Below are the code and all the weights of a small trained network. Each question names an input and a target symbol and asks about switching units off, where a switched-off unit gives its printed mean instead of its output.

import numpy as np


def w(rows, s, z=0):
    codes = np.array(rows[::2]) - 128.0
    scale = np.full(codes.shape[1], s)
    scale[-1] = z or s
    return codes * scale


def f(y):
    return np.maximum(y, 0)


def softmax(a):
    e = np.exp(a - a.max(-1, keepdims=True))
    return e / e.sum(-1, keepdims=True)


def log_softmax(a):
    a = a - a.max(-1, keepdims=True)
    return a - np.log(np.exp(a).sum(-1, keepdims=True))


def net(x, mask):
    ids = ['ΠΣΦΩαβδεημψ'.index(c) for c in x.split()]
    T = len(ids)
    res = E[ids] + P[:T]
    u = 0
    for l in range(2):
        q, k, v = (res @ M[l].T for M in (Q, K, V))
        z = softmax(np.where(np.tri(T) > 0, q @ k.T / 4**0.5, -1e9)) @ v
        res = res + np.where(mask[u], z, O[l][:, -1]) @ O[l][:, :-1]
        u += 1
        y = f(res @ A[l][:, :-1].T + A[l][:, -1])
        res = res + np.where(mask[u : u + 8], y, B[l][:, -1]) @ B[l][:, :-1]
        u += 8
    return log_softmax(res[-1] @ U[:, :-1].T + U[:, -1])


Q, K, V, O, A, B = {}, {}, {}, {}, {}, {}
E = w([
[72,118,100,84,190,87,88,163,89,88,115],'Π',
[60,198,134,128,104,144,97,178,182,151,75],'Σ',
[120,103,139,8,80,123,91,105,83,105,112],'Φ',
[67,195,157,86,223,58,117,166,161,149,194],'Ω',
[155,152,151,186,61,134,99,171,175,125,146],'α',
[102,205,194,170,105,154,59,119,55,188,144],'β',
[55,189,149,124,95,53,104,124,108,161,125],'δ',
[157,76,165,70,126,76,158,220,108,209,73],'ε',
[64,96,157,121,85,160,187,103,151,101,54],'η',
[122,20,134,119,163,186,74,206,155,122,106],'μ',
[70,85,159,91,93,40,133,146,171,128,234],'ψ',
],0.014)
P = w([
[144,158,67,153,145,106,156,110,118,110,254],'0',
[122,131,94,119,97,162,140,71,133,158,149],'1',
[125,108,90,112,91,142,99,83,144,176,146],'2',
[121,122,103,96,102,150,121,103,149,161,138],'3',
[121,119,110,99,103,146,118,115,151,159,135],'4',
[120,121,119,99,107,142,123,122,152,150,126],'5',
[121,111,128,100,115,133,120,124,149,143,126],'6',
[112,116,134,110,119,132,131,141,146,142,121],'7',
[116,108,150,120,121,130,134,144,142,135,129],'8',
[114,106,156,121,128,124,136,152,141,128,117],'9',
[112,94,164,132,129,107,130,155,134,127,127],'10',
[103,88,167,135,138,101,131,162,126,126,116],'11',
[110,92,179,136,131,86,121,165,126,118,117],'12',
[119,84,174,122,137,88,116,188,121,121,113],'13',
],0.011)
Q[0] = w([
[75,111,255,160,147,96,139,163,89,129,82],'L0H0',
[185,131,61,253,149,135,125,143,118,103,159],'L0H0',
[155,187,181,104,123,210,142,130,182,121,139],'L0H0',
[228,171,80,182,144,82,200,91,143,86,121],'L0H0',
],0.0045)
K[0] = w([
[194,115,158,57,96,157,137,124,74,119,66],'L0H0',
[43,165,65,186,122,214,81,77,166,54,144],'L0H0',
[96,113,152,136,161,39,66,184,109,110,153],'L0H0',
[82,155,2,205,130,232,67,60,137,46,178],'L0H0',
],0.004)
V[0] = w([
[222,123,12,137,156,143,130,63,110,92,147],'L0H0',
[136,105,211,101,107,131,169,166,100,209,3],'L0H0',
[72,74,174,76,98,163,8,121,93,102,129],'L0H0',
[117,172,141,205,97,244,94,38,85,13,26],'L0H0',
],0.0071)
O[0] = w([
[173,107,1,88,96,116,178,124,148,156,182,67],'L0H0',
[157,139,205,94,184,57,95,127,118,95,29,185],'L0H0',
[85,57,111,196,65,66,59,163,150,104,102,166],'L0H0',
[119,136,62,194,153,74,133,96,187,161,159,7],'L0H0',
],0.0078,0.011)
A[0] = w([
[62,94,155,101,4,119,178,108,134,78,116,153],'L0N0',
[82,54,150,150,107,205,136,179,156,157,80,157],'L0N1',
[207,94,148,63,106,94,169,148,76,137,92,152],'L0N2',
[77,84,189,107,128,141,112,158,93,117,150,141],'L0N3',
[88,120,124,143,58,105,81,120,206,162,101,192],'L0N4',
[46,79,128,83,87,86,156,120,151,157,193,148],'L0N5',
[74,142,145,161,114,122,165,62,128,163,152,124],'L0N6',
[101,254,172,230,42,174,60,114,102,231,147,253],'L0N7',
],0.0071,0.0046)
B[0] = w([
[55,73,152,71,46,84,164,100,86,57,50,187],'L0N0',
[193,12,108,124,130,122,116,129,150,119,120,234],'L0N1',
[207,109,154,136,95,70,207,113,75,207,100,202],'L0N2',
[201,126,125,115,178,100,168,184,99,77,86,249],'L0N3',
[4,90,139,69,94,92,146,227,132,93,183,168],'L0N4',
[144,168,77,92,149,68,205,98,155,77,176,150],'L0N5',
[44,143,118,120,112,161,243,116,173,162,229,134],'L0N6',
[37,209,83,110,97,150,92,255,110,127,178,172],'L0N7',
],0.0064,0.015)
Q[1] = w([
[138,182,140,155,113,99,166,105,105,158,111],'L1H0',
[114,131,111,145,136,132,77,108,142,255,136],'L1H0',
[174,91,228,84,119,107,113,171,113,208,87],'L1H0',
[166,138,91,174,116,189,170,16,168,215,161],'L1H0',
],0.0055)
K[1] = w([
[143,57,5,137,183,209,104,154,168,57,148],'L1H0',
[101,112,96,46,92,135,133,54,167,120,122],'L1H0',
[105,152,197,171,124,117,75,132,173,2,126],'L1H0',
[110,139,14,66,100,212,130,84,150,162,185],'L1H0',
],0.005)
V[1] = w([
[139,80,191,79,232,85,183,70,180,40,78],'L1H0',
[171,86,133,131,11,103,181,121,87,117,69],'L1H0',
[173,75,115,171,161,221,127,137,183,115,126],'L1H0',
[2,133,127,149,55,130,199,87,176,41,148],'L1H0',
],0.0061)
O[1] = w([
[132,138,86,84,151,223,157,94,179,95,152,228],'L1H0',
[162,132,75,184,158,137,181,88,192,186,106,255],'L1H0',
[131,116,32,2,129,100,112,185,218,160,41,82],'L1H0',
[160,138,202,107,89,143,126,98,195,174,170,72],'L1H0',
],0.0078,0.019)
A[1] = w([
[107,91,3,231,123,177,64,201,129,104,125,100],'L1N0',
[62,195,64,69,85,156,124,160,198,69,106,193],'L1N1',
[121,200,123,26,129,151,153,162,188,129,92,245],'L1N2',
[116,119,65,165,229,176,108,154,90,154,99,240],'L1N3',
[131,131,70,132,172,109,169,239,198,181,125,200],'L1N4',
[95,153,89,182,218,120,208,106,68,79,136,100],'L1N5',
[123,168,234,112,131,231,136,150,105,89,207,151],'L1N6',
[145,89,154,50,58,58,194,96,140,191,95,254],'L1N7',
],0.0056,0.0026)
B[1] = w([
[152,48,90,167,161,102,40,102,99,101,140,201],'L1N0',
[34,55,101,76,190,116,115,112,141,113,155,175],'L1N1',
[59,80,162,63,200,86,94,82,128,184,184,179],'L1N2',
[190,141,171,140,113,77,56,70,137,177,85,249],'L1N3',
[150,41,131,132,88,110,89,91,131,227,196,212],'L1N4',
[139,219,128,114,175,106,147,195,218,138,106,239],'L1N5',
[206,89,101,131,2,184,122,66,138,102,95,183],'L1N6',
[86,190,70,151,189,201,63,206,105,178,158,231],'L1N7',
],0.0068,0.012)
U = w([
[138,143,143,143,113,90,175,189,131,197,139,217],'Π',
[130,135,103,48,105,211,113,138,22,42,118,49],'Σ',
[110,172,147,137,125,182,44,141,112,125,111,186],'Φ',
[67,139,195,185,127,3,143,139,84,104,112,155],'Ω',
[108,112,101,239,146,158,183,120,135,124,187,168],'α',
[135,181,208,114,163,166,126,96,253,185,170,162],'β',
[160,80,173,186,84,117,121,11,80,117,110,152],'δ',
[140,130,88,109,118,104,195,201,139,72,169,110],'ε',
[86,103,122,45,147,82,111,124,131,140,122,130],'η',
[120,133,100,134,77,248,177,138,147,96,95,86],'μ',
[142,187,102,163,135,80,138,87,174,125,71,3],'ψ',
],0.0075,0.003)

Each question gives the input, a string of symbols that net reads in full, and the target symbol t.
The units are the heads (4 rows each of Q, K, V and O) and the neurons (one row each of A and B). Each row of codes is followed by its name. A weight is (code - 128) times the scale printed after its matrix; where a second scale follows, it is the last column's (O, A, B and U).
mask holds one flag per unit, layer by layer, with each layer's heads first. A switched-off unit (its flag False) gives its mean, the last column of its rows in O or B, instead of its output. The means were averaged over made-up inputs and are rounded, as every weight is.
A unit's drop is (log p(t) with every unit on - log p(t) with that unit switched off) / (log p(t) with every unit on - log p(t) with every unit switched off).
The circuit of an input: a set's keep is (log p(t) with only the set's units on - log p(t) with every unit switched off) / (log p(t) with every unit on - log p(t) with every unit switched off). Starting from the 12 units with the biggest drops (on a tie, the unit counted first), units are removed one at a time, each time the one whose removal leaves the highest keep (on an exact tie, the one counted first), for as long as the keep stays at least 0.8.
units of the circuit, in order: the units of the circuit, biggest drop first
most important unit: the unit with the biggest drop
k most important neurons: the k neurons with the biggest drops, biggest first
input μ μ ε β Ω Σ α η η ε, target β: 3 most important neurons : (L0N0 L0N2 L0N7)
input μ β β, target Ω: units of the circuit, in order : (L1H0 L0H0 L0N7)
input α μ β μ Φ Π δ μ δ μ ε μ η ε, target β: units of the circuit, in order : (L1H0 L0N0)
input μ η μ η μ ε ε, target ψ: 2 most important neurons : (L0N3 L1N3)
input δ ε ε η Ω η μ Σ ε μ Σ η, target μ: units of the circuit, in order : (L1H0 L0N0 L1N3 L1N0)
input Φ μ α Φ β, target α: most important unit : L0H0
input μ μ α η β ψ δ β ε μ Φ Σ, target η: units of the circuit, in order : (L0N4 L1N1 L1N2 L0N2)
input Ω μ μ β μ ε ε δ ε μ Ω ε, target Σ: units of the circuit, in order : (L1H0 L0H0)
input μ μ Ω ε ψ δ ε ε μ α, target α: units of the circuit, in order : (L0N2 L1H0 L0H0)
input μ δ β μ μ Φ μ μ μ μ μ δ, target η: 4 most important neurons : (L0N7 L0N5 L0N3 L1N1)
input μ ψ β ψ ε δ α, target α: units of the circuit, in order : (L1H0 L0H0 L0N2)
input ψ Ω μ μ, target η: units of the circuit, in order : (L0H0 L1H0 L0N2 L1N2)
input α ε Ω η μ η μ Π ε ψ Ω η β, target β: 3 most important neurons : (L0N0 L0N7 L1N2)
input α μ ψ, target η: 4 most important neurons : (L0N5 L0N6 L0N0 L1N1)
input Π ε ψ Π δ, target Ω: units of the circuit, in order : (L1H0 L0N1)
input β η β, target β: units of the circuit, in order : (L1H0 L0N0 L0H0 L0N3)
input α η μ μ β, target η: 2 most important neurons : (L0N7 L1N1)
input μ Σ β α β μ η η β ψ α ε μ Ω, target β: most important unit : L1N5
input μ Π ε μ Φ ε μ η μ μ μ α, target η: 2 most important neurons : (L1N1 L0N3)
input μ μ μ ψ ε μ Σ η Ω, target β: most important unit : L0N0
input μ Ω η η ε μ η Φ ε Φ, target ψ: 2 most important neurons : (L0N2 L1N5)
input μ η Ω μ, target Σ: 2 most important neurons : (L0N1 L0N2)
input α μ δ, target η: 3 most important neurons : (L0N6 L0N5 L0N7)
input ε α Ω μ μ Ω ψ α ε ψ ε ε, target ψ: 3 most important neurons : (L0N3 L1N5 L1N3)
